Below is a small trained network, with its code and all its weights. Each question gives an input and a class and asks what happens when units are switched off, that is, made to give their printed mean instead of their output.

import numpy as np


def w(rows, s, z=0):
    codes = np.array(rows[::2]) - 128.0
    scale = np.full(codes.shape[1], s)
    scale[-1] = z or s
    return codes * scale


def f(y):
    return np.maximum(y, 0)


def log_softmax(a):
    a = a - a.max(-1, keepdims=True)
    return a - np.log(np.exp(a).sum(-1, keepdims=True))


def net(x, mask):
    res = np.array(x, float).reshape(1, 2) / 4 @ E
    y = f(res @ A[0][:, :-1].T + A[0][:, -1])
    res = res + np.where(mask, y, B[0][:, -1]) @ B[0][:, :-1]
    return log_softmax(res[-1] @ U[:, :-1].T + U[:, -1])


A, B = {}, {}
E = w([
[252,160,217,99,132],'x0',
[158,174,62,142,66],'x1',
],0.017)
A[0] = w([
[180,134,109,105,77,198],'n1',
[134,110,184,99,190,184],'n2',
[113,101,133,168,200,166],'n3',
[110,143,197,116,163,172],'n4',
[142,151,60,152,64,156],'n5',
[85,91,150,155,161,202],'n6',
[112,147,162,116,111,122],'n7',
[250,187,166,132,112,254],'n8',
[167,117,186,110,155,119],'n9',
[176,160,142,67,186,151],'n10',
[156,157,113,114,85,108],'n11',
[122,138,91,170,83,181],'n12',
[137,132,48,146,89,182],'n13',
],0.019,0.0085)
B[0] = w([
[143,134,175,185,182,175],'n1',
[213,118,84,80,109,197],'n2',
[151,103,68,50,192,167],'n3',
[166,75,116,105,124,182],'n4',
[135,204,73,183,108,187],'n5',
[136,94,63,99,208,178],'n6',
[151,124,145,103,124,139],'n7',
[189,71,229,183,136,253],'n8',
[146,83,156,103,43,192],'n9',
[174,86,136,157,83,191],'n10',
[132,134,136,153,180,156],'n11',
[95,211,60,184,138,174],'n12',
[54,179,78,249,117,188],'n13',
],0.012,0.031)
U = w([
[141,158,150,200,169,228],'0',
[66,138,93,129,168,253],'1',
[95,154,169,88,116,23],'2',
[111,127,164,106,155,30],'3',
[172,86,163,109,67,185],'4',
[72,198,95,159,2,33],'5',
[144,111,108,45,168,175],'6',
[90,106,164,120,112,49],'7',
],0.018,0.0047)

Each question gives the input, the list of numbers given to net, and the class t.
The units are the neurons (one row each of A and B). Each row of codes is followed by its name. A weight is (code - 128) times the scale printed after its matrix; where a second scale follows, it is the last column's (A, B and U).
mask holds one flag per neuron, in row order. A switched-off neuron (its flag False) gives its mean, the last column of its row in B, instead of its output. The means were averaged over made-up inputs and are rounded, as every weight is.
A unit's drop is (log p(t) with every unit on - log p(t) with that unit switched off) / (log p(t) with every unit on - log p(t) with every unit switched off).
The circuit of an input: a set's keep is (log p(t) with only the set's units on - log p(t) with every unit switched off) / (log p(t) with every unit on - log p(t) with every unit switched off). Starting from the 12 units with the biggest drops (on a tie, the unit counted first), units are removed one at a time, each time the one whose removal leaves the highest keep (on an exact tie, the one counted first), for as long as the keep stays at least 0.8.
circuit, biggest first: the units of the circuit, biggest drop first
most important unit: the unit with the biggest drop
k most important neurons: the k neurons with the biggest drops, biggest first
drop when u is switched off: that unit's drop, to one decimal
input [8,7], class 0: most important unit	n1
input [-1,-1], class 6: circuit, biggest first	(n13; n8)
input [2,-8], class 6: circuit, biggest first	(n3; n8)
input [-8,0], class 1: 2 most important neurons	(n6; n9)
input [-1,0], class 1: 2 most important neurons	(n8; n9)
input [3,2], class 4: 3 most important neurons	(n13; n12; n5)
input [-8,1], class 5: 2 most important neurons	(n13; n5)
input [7,6], class 0: 3 most important neurons	(n1; n11; n2)
input [-6,-4], class 1: 2 most important neurons	(n2; n8)
input [-1,8], class 5: 2 most important neurons	(n5; n13)
input [-1,2], class 5: drop when n8 is switched off	0.6
input [-2,1], class 5: drop when n8 is switched off	0.6
input [2,1], class 4: drop when n13 is switched off	1.4
input [1,0], class 4: circuit, biggest first	(n13)
